Each row has a hidden value. The values are split into ranges, and the group after each row names the range that its value falls in. Each part has its own value, ranges and names.
[-123  -21 -211 -269 -217  178  121 -203  -85   85   85  222  134  -76
   58   -5 -193  -88   16  139   94  123 -354  109  -11   62  -25  144
  157 -145   42    8   12  360  143    2   22] : (35)
[ 449  209  117 -190  130 -262 -111 -116  207    7 -275 -162  358  -80
    1 -211 -204 -214   38  480  153  232 -301 -217 -227 -383  407  128
 -419  243   71 -110  369   28   60  227 -253] : (48)
[ 100 -155  233   95  -74 -184 -352 -225  450 -208 -625 -844  -98  141
  -35 -126  446    3  347 -464 -282  -86  -43   55 -590 -209  -42 -157
 -121   -7   44   77 -135  150 -492 -232 -219] : (47)
[ 170 -133   56 -240  -38 -236 -102 -231   -3  256 -232 -157  191  152
  129  227    2  231  116  -67 -454  348 -104  201 -283   19 -176  154
  -94   55  -46 -152  169   58 -192 -119   78] : (55)
[-168  -67  172   84  303 -248  198 -357   18 -167 -297 -282 -201  414
  214  198 -228  352  142 -284   67  -55  103   60 -380  251 -499 -125
  304 -323 -250 -326 -293  -94  -74 -297 -225] : (56)
[ 319    7   84   61  140 -174 -178   85  145   14 -101 -178   70 -171
  143 -228 -234  -70  162  208   54   24 -239   38   -9 -377  315   50
 -256  336 -107   71   91  -93  142  330 -240] : (48)
[ 309   74   82 -306 -169 -196   20 -281   64   50 -125 -223  280    3
  348   30  -40  -69  208  -80 -260  309 -282  213 -358 -189  139  212
  -82  -12   80 -116   40  227   12  -57  -49] : (58)
[-240   -9 -218 -200  -78   39  236 -237 -230   75  201  194 -206   92
  184   92 -150   66  173  -62  -58  104 -103  275  -63  210 -122  197
  170 -272 -134 -143  -37  200   12 -304  121] : (56)
[-206  -41 -170 -110  164   34  634 -279 -367   23   79  420 -269  341
  241  430 -610  296  -88  -43  187  114  -71  -12 -162  438 -357  -33
  451 -455 -196 -426 -153 -124  249 -218   17] : (55)
[  70   49 -140  -62 -199  172 -182   73  216  -72 -124 -101  -80 -292
 -239 -402   96 -378  133  232  155  -47 -385 -137  -24 -283  472   50
 -260  123   -8  219  184  294 -105  161   -4] : (37)
[-241 -153 -198 -238 -174  179  397 -292 -309  177  112  439   70  166
  233  381 -470  212 -154  -40    1  217 -275  136  -32  421 -386   60
  417 -344  -62 -188 -127  107  256  -44  109] : (58)
[-383  -81  -89   86   78  178  203  -61 -158  -30   32  367 -219   59
  -86   10 -488   76 -198  248  410  -91 -192 -164  211  401 -235  -82
  167 -222 -351 -100  -55 -102  155  151   33] : (36)
[ -54  -76   93  -93    6  -68  210 -236 -110   54 -112  102   87  174
  247  224 -411  212  -84  -25   -1  175 -200   37 -114  280 -306    9
  196 -192 -227 -224 -113  -58  130   74   15] : (58)
[-336 -241 -383   87  129  215  -27   42 -139  212   62  378 -231   26
 -323   28 -295  116 -106  338  227  -99  -96  -63  231  133  -94  -60
   -8   65  -22  101  213 -116   69   38 -115] : (48)
[ 397  104  314 -158 -148 -318 -120 -197  207 -118 -177 -544  173  -88
  501 -160   79 -103  393 -277 -319  187 -252  319 -370 -310  202  196
 -128   62 -135  -60 -156  225  -64   28  -48] : (36)
[  58  -32 -392 -422 -126  113  204 -328 -108  222  -55  269  242  109
  -93  234 -156  -53  -39  249   10  290 -274  -20 -296  -61   54  129
   57 -118  447 -110  305  288   95 -237 -133] : (55)
[ 102 -227   -1 -207 -354  -28 -176 -114  -38  276   29  -98  213 -107
  350  112   16  116  185 -251 -552  277 -295  487  -50  -34  -81  216
   10  117  -57  117  -60  200  -14   91  164] : (58)
[ 260   -6  128   42   95 -257 -456 -122  463 -151 -445 -739   60  -48
  -81 -360  341 -152  405  -50  -72  -95  -83   63 -409 -539  259   -8
 -325  261  153  154   78  198 -293  -92 -413] : (35)
[-358  -67 -278 -141  -98  232   96   32 -255  203  349  460 -143 -190
   20 -100 -313   79   67  208  100   24 -285  239  398  226 -138  219
  220  -72 -403   59  -27  316  148  125  267] : (47)
[  36   49 -296  -28   -6   62 -148   48   67   -8  129  -17 -209 -223
 -110 -360   36 -318  272  272  157 -100 -179   92   20 -384  517  141
 -309  189  133  192  237  149   10  -56 -195] : (56)
[ 254   15  -21 -178 -437  126   33  -75   48   -1  -73   30  121 -185
  146  -69 -103 -373  -45   80  -76  232 -478  -59 -166 -113  476   81
 -281    7  129   61  160   44   69  217   86] : (58)
[ 227   77  251   20   63 -258   17 -216  211 -265 -271 -511  -71   74
  333 -120  -30  -54  309 -256  -16  -17 -123   99 -428 -205   98  -13
  -15  -76 -109 -127 -218   53  -47  -81 -234] : (36)
[ 243    8  273   -6  -62 -169 -392  -28  400  -89 -445 -541  166 -152
  -49 -341  165 -115  208   16 -102   39 -288  -51 -208 -287  159   17
 -265  215 -202  113   42  217 -258  237  -65] : (37)
[-180   37   96  -53  -98   45  176 -320   99 -220 -399  -98 -118  231
 -146   31  -85 -102 -125   14  227   37 -182 -349 -359  328 -106 -133
  -10 -402 -109 -226   28   28 -222 -158   21] : (35)
[-267  -53 -234  218  157  138 -158  139   91 -104   -5  -25 -507 -127
 -329 -384   -8 -140  201  211  330 -321  -63  -77  139 -117  227  -59
 -156   79 -194  181   95   36 -134  -24 -132] : (47)
[-114  -37 -179 -337 -127  121  548 -267 -414  220  205  603  111  139
  324  425 -641  207 -194   96   23  347 -326   96    9  432 -297  149
  398 -347 -163 -323  -50   74  358   29  215] : (55)
[-257 -107 -230  -23  -31   43  -22  -12 -183  168  189  185 -337  -11
  -14  -39  -74   59  153   64 -119   34  -49  229  137  151   14  165
 -112  -21 -236   17  140  -13 -113 -147  166] : (58)
[-225  -93  -17   42  222  -77  115 -223  -27  -57 -112  -57 -144  210
   87   73 -259  241  105  -60  163  -87  -16   89 -122  160 -364  -53
  268 -184 -190 -149 -189   32   42 -143 -200] : (36)
[-383 -137   -5  223  209  -34 -188  131  -36   48   38  -13 -457  -40
 -107 -231 -103  231  208   40   31 -188   25  157  298  205 -227   38
   -5   50 -662   50  -60  -24 -203   49  154] : (47)
[ 110   -8   -1 -115  134 -191   91 -235   14   39 -244 -118  -22  215
   48  136 -132  109   90   33  -68  164  -57  -33 -345   -6  -40   25
  -67  -70    0 -225  139  -49 -101 -182 -118] : (55)
[-402 -211  -36   26  232  -65  278 -371 -152  -11 -124   -5 -209  430
  184  355 -310  491   72 -309   43  -61   92  192 -218  429 -738 -107
  551 -402 -214 -273 -357    5   23 -343 -154] : (56)
[ 365  -15  218  -75  209 -346   45 -269  162  -48 -419 -399  176  226
  257  158 -180  180  153 -121 -110  170  -97    5 -507 -192  -90  -47
   21   23   27 -246  -51  -61    2  -41 -311] : (55)
[ -46 -230  -44  205  177 -106  -71  -69   86  -30 -327 -282 -436  247
 -120  106   42  160  153 -196 -122  -96  112  -35 -322    5  -42 -186
 -126  -10  -30  -57   57 -292 -287 -248 -167] : (55)
[-179  -89  130   58   17  -25   73 -163   32 -108 -195 -126 -153  120
  113   18 -185  143   59 -158   62  -41 -137   22 -121  234 -277  -74
  186 -208 -336 -114 -222   32  -61    6    9] : (35)
[-519 -127 -162   50  185  105  155 -298  -24  -81 -262   68 -300  349
 -323  114 -143  197  -69   51  323 -148   41 -205 -174  419 -463 -174
  242 -388 -118 -177  -19   43 -193 -343 -122] : (35)
[-436  -65 -116 -160  -98  153  369 -208 -360  114  225  501 -132  109
  181  207 -476  207 -122   55  103  133 -210  133  186  596 -428  130
  356 -396 -436 -225 -138   99  155  -26  305] : (36)
[-725 -439 -637  -80   66  312   24 -123 -378  479  289  592 -233  173
 -286  302 -217  462  -27  122  -47  -38   39  344  332  423 -631   76
  388 -111  -11  102   88  153   24 -301   32] : (58)
[-630 -145 -575 -263 -339  506  430 -266 -381  124  295  642 -327  102
 -147  227 -195  -28 -103   29  162   33 -232   81   60  526 -223   80
  386 -537   58  -51    8  333   46 -380  255] : (35)
[  -1  -72 -108 -112 -238   54 -382   21  184   99  -83 -225  -16 -247
 -145 -326  290 -180  285   50 -215   36 -260  186   -7 -239  249  173
 -269  199  -60  259  175  365 -277   22   94] : (47)
[ -73  162 -200 -136  -71  130  174  -99    5 -138   46   83 -217 -108
  -58 -244 -100 -277  163  181  288  -37 -270  -77  -95  -80  307   96
  -21 -165  -62  -32   72  295    9 -101   -8] : (47)
[-330  -50 -296 -203  -66  189  262 -238 -223   95  156  390  -53   77
    1  112 -317   50  -47  166  202   66 -211   78   45  273 -209  104
  260 -279  -38 -102    6  223  156 -141   21] : (36)

New part:
[-505  240  716  -50  204 -347   56  474  -75 -328  346  231  -11 -324
  147 -724  451  286  -46  405 -318   89 -205  206   80  542 -264 -477
    4   71  448  -21 -291 -347   40  -34  406] : q942
[   1   25  -59 -236  -32  191 -214 -417   94  209 -197 -280   38   81
 -109  257 -231 -387  195 -357 -262  -22  -65   51 -148 -346 -109 -151
  -85  165  -58  412  125  415 -153  194  -37] : Q179
[ 143  -57  520 -330  179  358  -74  204  106   87   47  359 -266  472
  128  219   41  248  -55  113 -271  -87 -339   18 -102  137 -225  117
 -157 -104  364  -70   48  261  217  -41   53] : Q179
[-170  -36  -57 -278  126    1 -235 -486 -145  -67 -270 -319  -82   80
 -346  255 -219 -383  279 -289 -183  -51  -94   85  -69 -312   31 -299
  -47  -10 -160  346   43  520  -70   47  -97] : Q582
[  98  -61  313 -243  -30  228  -91  164  -44   -6   87   81 -202  336
  -76  127  -80  146  -36  140  -50  -27 -216  166   27  114 -127 -111
  -64 -263  129   25  246  347  138   -1  -78] : q215
[-100  140 -312  592 -124  136 -194   26   22   98  293 -108  515 -531
  -45 -446   32 -204  -41  235   45 -135 -173   69   68   96  159 -390
 -179  156  123  355  115 -121  164  257 -333] : Q402
[  22   69   22  397  218  103  431   19   91 -286  -23 -164 -287  -32
 -211 -669  -38   19   40  603  327  286  105   66  337  161  -28 -246
 -160 -195   81 -135 -527   10  117 -498 -649] : Q402
[ 113  -69   87 -248  298  111  -79 -533  -44   91 -333 -318 -104  312
  -48  353  -94 -305  283 -454 -312  100  172  -69 -195 -402 -132  107
  -94  113    1  104 -299  456    9 -160  -87] : q942
[-216   -3  285  158 -147 -272  127  142 -213 -338  160  -86 -395 -102
 -248 -483 -118  156 -222  361  252  347  447  215  264  228  -85 -222
   80   84 -178  -60 -550  -76 -414 -366  -39] : Q582
[  70  -42  417 -454  135  332 -139  242   88  168  -43  359 -293  485
   36  106  -55  177 -205   27 -101  -16 -168  101 -162  -15 -260  164
 -250  -93  169 -140   20  164  -28   56  140] : Q207
[ -20  147 -394  717  -70  232 -251   20   93  202  109 -122  401 -543
  -20 -400 -153 -355  -38  388   12 -227 -128  -21  157   85  223 -285
 -260  173  220  349  -77  -19  226   16 -537] : Q582
[-202  191 -596  622 -509    1 -421  245 -118  252  293 -338  604 -761
 -180 -680 -240 -423 -294  245  358  -64  169  327  166   13  178 -531
 -183   56 -192  413  328 -187 -186  423 -317] : q215
[  59  -64  442 -408   93  332 -134  230   65   65   14  350 -326  458
  -16  188  -70  207 -113  137 -147  -90 -341  103  -67  100 -194   25
 -165 -169  220  -29  149  290   89   28   53] : Q179
[  14  209 -286  550 -674  242   57  316  313  295  473  -98  313 -490
   20 -799 -179  -54 -433  336  418  253  203  283  155  106 -150 -315
 -128  293 -143  346  182 -405 -498  429 -211] : q423
[  71   31   95 -168  298  238   46 -526  203   57 -335 -224 -176  209
  -73  208 -144 -309  345 -172 -342   16 -116 -111  -91 -280 -114  -48
 -133  155  137  251 -273  435   54 -186 -216] : q942
[ 343  -17  -94  498  -29  376  -24  -67  156  357  243  102  323    3
  261 -136   86   61 -266  -98   31  119  315 -147 -218 -132  -66  393
 -263  474  103  -34 -381 -249  -32   62 -169] : q41
[  79    7 -215  -40 -101   83 -129 -536  -46  116 -125 -588  197   -5
 -163  206 -190 -437  305 -408 -148   79  101   97  -75 -369  -36 -253
   13   48 -162  421  192  474  -55  147 -208] : q215
[ -16   -7 -321 -104  147  102 -194 -578  -84   98 -354 -532  104   31
 -280  178 -242 -573  325 -388 -103   12   58   54  -87 -486   32 -226
 -132  -35 -179  328   31  515    3   59 -321] : Q582
[ 113  -75  277 -264 -101  303 -233  163  -16  114  131  173 -106  328
  -29  275 -104  129  -78   41 -131 -130 -306  141  -50   82 -115  -62
  -83 -169  149  115  383  358  124  166    7] : q846
[ 105  -97  247 -312   42  277 -180  154  -72   72    4  126 -196  408
  -86  204 -108   87  -71   37  -36  -56 -199  147  -38    7 -129  -16
 -139 -281  100  -32  238  372  139   48  -77] : Q402
[  77  -63  419 -366   80  304 -139  229   38   90   32  305 -269  431
   19  168  -46  192 -127   87 -138  -59 -255  104  -82   80 -203   53
 -160 -147  207  -52  118  256   79   35   65] : Q179
[ 179   16 -126  725  128  339  211 -139  209  -61   97   59  -57 -147
  -66 -348  -86   13  -33  539  141   17  -15 -186  197  135  160   -2
 -216  239  192   82 -571  -42  184 -404 -665] : q423
[-104  -10   46 -384  361  104 -291 -530  -28  107 -475 -156 -155  217
 -189  346 -218 -426  234 -373 -357 -112  -23  -74 -233 -432  -25   21
 -215  185  -16  203 -287  457  -78  -93   18] : q41
[  33   -1 -345  -24   98  239 -227 -556   58  209 -390 -384   15   21
 -251  193 -375 -575  208 -263  -90  -51   52  -22  -80 -478   60 -100
 -206  128 -151  359  -98  458  -91   -3 -358] : Q179
[-285  135 -194  268 -277 -104  -65  158 -142  -90  459 -167  479 -451
 -204 -690  173   -9 -174   68  318  165   -5  350   17   69  -12 -571
  -66  -16 -209  238  335 -288 -171  538  -27] : q846
[  63  -34  366 -390  175  381 -156  182  123  160  -62  396 -273  444
    9  129  -70  147 -172   78 -122  -94 -269   48 -158  -12 -191  147
 -281  -54  203  -84    9  180   33   44   73] : Q207
[-245   99  424  328  335 -257 -264  128 -313 -244  264    0  314 -380
  184 -150  396   40  244  264 -581 -280 -290  -40   64  466  108 -357
   26   38  614  124 -220   69  637 -229   34] : q215
[  55 -125  396 -349  115  225 -183  150 -112  -29   15  242 -298  447
  -88  278  -63  183  -58   81 -125  -96 -252  101  -39   90 -106    9
 -106 -227  156  -55  122  379  162  -48    6] : Q582
[ 462 -117   43  753   64  242  348 -205   38  -33  308  -82   66   90
  182 -153  161  247  -63  134  108  315  446 -213   43   69  -11  336
  -48  322  136 -156 -693 -105  165 -423 -485] : Q582
[  44  -17  246 -292  -43  275 -150  202   28   87   34  105 -173  289
  -71   74 -129   48  -58  125  -57  -58 -278  189   13   65 -164 -149
 -126 -252  138   77  313  329   82  114  -64] : Q402
[  66  -27   33 -136  216   48   32 -526  -76 -108 -254 -494  -88  184
 -195  215 -106 -312  429 -213 -219   81    1   25    1 -245  -38 -220
    8 -119   -2  222  -73  573  163 -207 -293] : q215
[ -40  -19 -242  385  -60  105  -56    1  -69   24   70    7  -17 -140
 -242 -446 -176  -61 -343  187  428  177  385   81   38 -119   84   16
 -251  198 -268  -40 -443 -197 -310  -76 -294] : q942
[ -62   25  -47 -279  297  171  -88 -515   89   96 -348 -176  -60  180
 -192  105 -127 -349  191 -343 -172   37  -10  -33 -232 -442  -80  -31
 -234  183  -91  189 -224  286 -141   44  -58] : q41
[ -19  120 -319  450   91    2  268  -42  -32 -121  -34 -494   87 -246
 -233 -784  -47 -263   41  309  437  342  313  194  256  -70  -16 -358
 -185 -242 -116  -49 -291  -36   38 -207 -647] : q846
[-161   12  -69  345 -263 -222  -55  225 -303 -188  107 -279 -197 -256
 -324 -572 -283  -71 -292  423  456  259  546  299  334  141   59 -283
  -18  -97 -279  -38 -356  -28 -333 -316 -290] : q215
[  67  -70  264 -237  -97  233 -285  187  -89   80   94  119 -124  271
  -66  244 -142   79  -78   93 -119 -153 -254  161   -3  107  -69 -101
  -73 -204  137  108  335  382  133   81  -15] : q215
[ 125  134   53  769  166  243   93  130  223   22   -9   10 -129 -306
  130 -445 -156 -119   12  796 -113 -108  -19 -176  364  361  105  -62
 -210  166  529   65 -697   23  349 -671 -669] : q423
[   3  -60  231 -298   78  338 -264  164   19   77  -85  268 -292  323
 -147  199 -223   19  -83  210  -92 -213 -379   97    5   53  -43  -70
 -210 -202  162   73  181  387  126   -2 -113] : q423
[ 104  -76  372 -271    6  228 -162  153  -77    7  118  127 -141  352
  -21  242  -19  171   -5   76 -169 -100 -286  131  -31  136 -113  -82
  -51 -235  199   43  289  376  224   32   -4] : q215
[  43 -106  407 -344  132  239 -192  180  -84   -7   27  274 -268  422
  -55  250  -37  187  -62   93 -155 -116 -294   95  -53  106 -116    3
 -123 -214  199  -49  131  346  184  -21   22] : Q582
[  -5   10  -54 -123  194  138  -47 -529   48  -17 -333 -386 -133  103
 -227  198 -237 -415  385 -142 -236  -15 -114  -12   17 -273  -12 -241
  -73   -6   12  334  -94  559   69 -149 -320] : Q582
[  42  -14  -79 -149   -2  118 -150 -521   18  135 -225 -393   -6   96
 -137  279 -239 -399  241 -384 -233   58   97   21 -110 -372  -81 -111
  -34  174 -110  366  -36  451 -153   45 -114] : q423
[  29  -46  128  122  425   93  199  -18  -57 -141 -181   94 -368  243
 -166 -419  -14   81 -188  251  285  273  385  -34   14  -89  -53  227
 -319   15  -42 -413 -856  -99  -79 -504 -300] : q41
[ 345  -43  829  200 -177 -165  227  333 -153   27  594  -59   43  197
  646  -84  463  551 -164 -144 -354  495  658   53  -53  386 -508  341
  266  282  397 -298 -471 -195   -9 -255  378] : Q582

New part:
[  17  -82  329 -124  -27  197   75   91  -67  160   61   32  226 -141
  197  205 -113  250  190  174   43 -177  -41   84  155 -402  329  -95
  131  299  103  280   50  235  176 -165   11] : [36]
[-126   71 -225   24   27  -97  432 -364   87  -72   84 -207  218  219
  -96 -327  -39  -17 -270  -98  -97  144  -53  115 -121  173  -35  218
  -39  152 -103 -134 -276  153 -203   49 -275] : [40]
[ -62   49  -86  -22  -29  102  127    9   -2  137  179  165  235  -36
  163  172  -64  140   -3   86  -31 -198   25  144  121  -96 -115   39
   -2  247  -63  240 -115   79   94 -104 -133] : [39]
[ -82   44 -361 -127   -2  215  257  -72  106   -4  180  -15   70 -127
  121  155  -14   79 -117  -42   -3  -59  112  177   56  282 -315   44
 -209   77  -87  -79 -166   90   85   16 -134] : [39]
[ -47 -200  605 -101  104 -127  -24   -2  -42  436 -187 -102  424 -189
   13   -4  136  183  396  203  -59 -223  -55  -68  145 -369  411 -203
  272  244  207  393 -169  387 -301  -53  -99] : [42]
[  42 -209   35 -340   49  673  371  137  162  -32   54 -209   35 -463
  230  168  -47  156  264  -36   93  -68   58  306  243   40  263  -95
 -232   31   93 -142   83  467  159 -158   96] : [58]
[-185   44 -429 -198  -17  121  178 -278  122 -419   76 -253 -159  -11
  141  -99  -18   45 -146  -95  -71  -40  122  309    3  200 -240  148
 -181    0   -6 -317  131  105  244 -127 -146] : [40]
[-115  -13 -107   96 -111 -208  317 -402  110  -74   47 -282  225  111
 -149 -191   78 -179  -65 -169 -264   83  -53  202 -180  170   95  176
   66  102   49 -108 -251  163 -273   72  -92] : [32]
[ -66  136 -244  -75 -254  153  264 -143  253 -245  103 -293 -129   47
   14  334 -218  -14 -367  -16 -147  171   70  -39 -214   47   10  -43
 -194  142  138 -300   16   78  272  -23  113] : [32]
[ -44  282 -548   58 -316  144   26  -58   82 -150  352   -2 -161  101
   -5  447 -239  -61 -388   -9  -82   -9  133  114 -143   19 -365   82
 -285   60  -47  -55  177 -274  460 -131   56] : [46]
[  -8 -184  301  -16   37 -246 -346 -141 -155  251  -36    9  172 -127
   87  181  122   29  434   83 -109 -379   44   67  -31 -370  129   84
  277  219   16  483  -83   70 -222 -101   20] : [42]
[ -95 -110  180  -11    9  -83   96 -140   74  177 -108 -184  305 -112
  -62 -141  169  -64  265    2 -213 -142  -17  181   96 -114  166    4
   87   67  117  187 -118  283 -330  -96  -80] : [33]
[ -39   30 -175 -170  -92  373  170   37  296  -81  -35 -304 -109 -168
   15  207 -104  -41  -75   15 -123   26  121   51   26  -70    6  -62
 -330  -23   99 -136  119  219   61 -204  106] : [33]
[ -26  161   70 -113 -118   -4 -301  145 -106  338   26   -1   30 -102
  -31  446  -37  206  -66  319   62 -111  154 -173   88 -261 -243 -299
  -90   34  130  298  162 -180  276  -55  -17] : [45]
[   5  -72 -147 -196  112  645  537   79  198 -109  149   -3  136 -135
  288  -57 -225  158    6  -37   50  -70  -27  291  227 -117  184  180
 -227  239 -155  -17  -48  432   73 -291  -82] : [39]
[ -54  103 -243  163 -252 -196  -82 -219  -27   28  205  -19   86   62
  -84  237   31 -189  -30  -69 -236 -117   58  209 -149    3 -202  147
   14   65   -7  173  -36 -191   10  -28   43] : [58]
[-214  231  355   22 -256 -873 -587 -262 -329  168  -40   17  101  276
   -2  461   22  349 -235  440  -68 -149   77 -415 -238 -346 -198 -359
  497  359  344  305   31 -380  432  213 -149] : [45]
[-123  221 -792   48 -138   56  295 -301  193 -206  266 -145  -77  129
  -98   46  -48 -201 -434 -205 -157  113  141  214 -181  479 -574  261
 -370  -64 -195 -270 -163 -147   15   41 -136] : [39]
[-156 -155 -223 -285    7  384  415 -252  325 -598  -70 -439 -150 -161
  246 -209  -27  -28   77 -195 -195  -20   49  442   61   88  207  180
 -166   45  104 -450  146  493   98 -258   25] : [32]
[-122  167  -80  265 -262 -665  -36 -469  -78  125  108 -148  236  313
 -287   83   82 -174 -257  -26 -284   83  -19  -71 -384  103 -156   82
  225  161   75  104 -308 -239 -192  250  -97] : [58]
[ -75  144  -31  119  -96 -580 -486 -310 -268  234    0  -36   71  219
 -179  105  117  -47  -49  149 -136 -127  107  -85 -193 -204 -373   95
  174   45  -50  417  -49 -406 -135   61 -111] : [45]
[ -50  -36  216 -155   62  115   57   14    9  205 -129 -178  197 -117
  -11  -79   41  135  130  166  -22  -53   18   43  190 -250  124 -116
  -28   46  100  186   40  225  -95 -138  -97] : [36]
[ -54 -101 -343 -152  147  680  826 -151  324 -395  126 -240  118  -14
  176 -527 -199  -41  -43 -261  -69   61  -99  538  185   31  300  428
 -313  122 -210 -285  -23  584 -118 -374 -156] : [40]
[  -6 -166   -3 -339   96  636  293   23  289 -324 -138 -325 -145 -212
  288  -51 -171   75  138  -15  -73  -40   51  236  168 -306  318  128
 -241  102    7 -137  186  496   33 -394  124] : [32]
[-208  -71 -224  -56 -100 -165  139 -431  185 -399    4 -356  -46    2
   42 -111   88 -142   39 -195 -288 -101   51  301 -161  152   35  181
   35   76  126 -278   -2  221  -26  -80  -50] : [42]
[  33  119  376 -400  -16  431 -178  461  -17  329  -95  -14  -52 -236
  220  628 -280  576 -123  560  285  -61  146 -425  260 -573   59 -568
 -163  206  245  235  308   96  590 -180   41] : [46]
[  64 -155  384  -63  112 -218  -79 -216 -185  352 -107 -141  248  -14
  -45   20   70  103  182  108    9  -18  -22 -135 -128 -227  192   47
  240  213  -37  346 -320   89 -387  141  -40] : [58]
[  16 -141   73 -404  267  599  159  140   67  -20 -102 -120  -25 -246
  312  -70 -126  307  171  151  167 -129   81  132  318 -318  119   35
 -209  109 -101   95  133  383   64 -324  -79] : [40]
[ -91  265 -481  159 -288 -107   54 -222   32 -133  311  -18  -23  229
  -80  220 -155 -122 -367  -52 -164   -6   63  144 -197   35 -313  178
 -133  101  -61   -7   52 -262  257  -75  -46] : [46]
[-134  316 -435  236 -472 -296  -61 -281  134 -240  244  -82  -99  300
  -96  434 -165 -224 -444  -36 -368   19   81   28 -354  -41 -285  112
  -47  164   87  -43   54 -319  287  -49  114] : [32]
[-149  109  405  -52 -161 -625 -440 -176 -311  210  -15   31  153  119
   69  408   25  378  -69  384   16 -179   53 -297 -131 -318  -57 -325
  447  353  290  307    4 -210  374  172 -132] : [45]
[  39 -137  147 -348  244  429  -51  195  -53  196  -49  104   61 -285
  365  189  -67  359  247  229  180 -267  116   42  301 -326  -47  -23
  -81  200 -128  338   -9  231   49 -209  -69] : [39]
[-170 -108   93   -2  -11 -513 -259 -385 -230   77  -27 -106  220  -62
  -23 -123  350  -10  334  -14 -162 -278   52  294   -2   71 -145   58
  317   24  103  217  -72  -36 -149   83 -178] : [36]
[  87 -357   54 -218  204  419  365 -142  123   38   11 -298  117 -346
   93 -117   37  -40  393 -215   24  -73    0  295   15   73  370  223
 -105   68 -107  -47 -217  511 -381  -79   40] : [42]
[ -92  212 -296  268 -219 -339   64 -328  -69   36  281   37  206  327
 -159   18  -72 -141 -267  -55 -197  -29  -30  133 -219  -23 -196  254
   68  187 -107  177 -135 -234  -15   -4 -148] : [46]
[-257  -26  339  119  -47 -865 -121 -572 -212   31 -139 -174  390  286
  -99 -348  260   44   89   71 -272 -121  -98   60 -160 -121  114   58
  571  270  194  201 -233   35 -257  153 -297] : [36]
[-142  -88 -164 -120   34 -180 -122 -290 -157  -40   79 -114   65 -160
   56  -59  247   39  240  -64  -34 -241  116  361   52  218 -263   86
   71  -48   14   34   14  -10   36   27 -177] : [46]
[ -74   12 -206 -198  161  357  331  -50  167   -7  -53 -219   80  -59
   21 -277  -34   62  -71   12   -4   40   57  163  189    1  -90  106
 -299  -28 -110  -54  -21  278 -155 -199 -197] : [40]
[  80 -213 -118 -208  333  334  423 -246   -5   83   16 -261  141 -101
    1 -401    6   30  105 -165  145  103   -6  208    9  158   83  348
 -176   21 -325  -28 -321  320 -473   13 -182] : [40]
[ -73  -43  305    3 -154 -244  -32 -103  -28  219   35  -51  267  -78
   24  326   36  119  111  127 -119 -150  -12  -63  -82 -152  199 -190
  256  290  239  195 -152  128   43   77    3] : [33]
[-141 -112  -28 -120  -50 -153  -46 -289  -38 -142   -2 -198   52 -147
   96   10  190    8  225  -60 -143 -182   76  309    1  104  -49   40
  125   40  130  -33   11  111   37    1  -48] : [58]
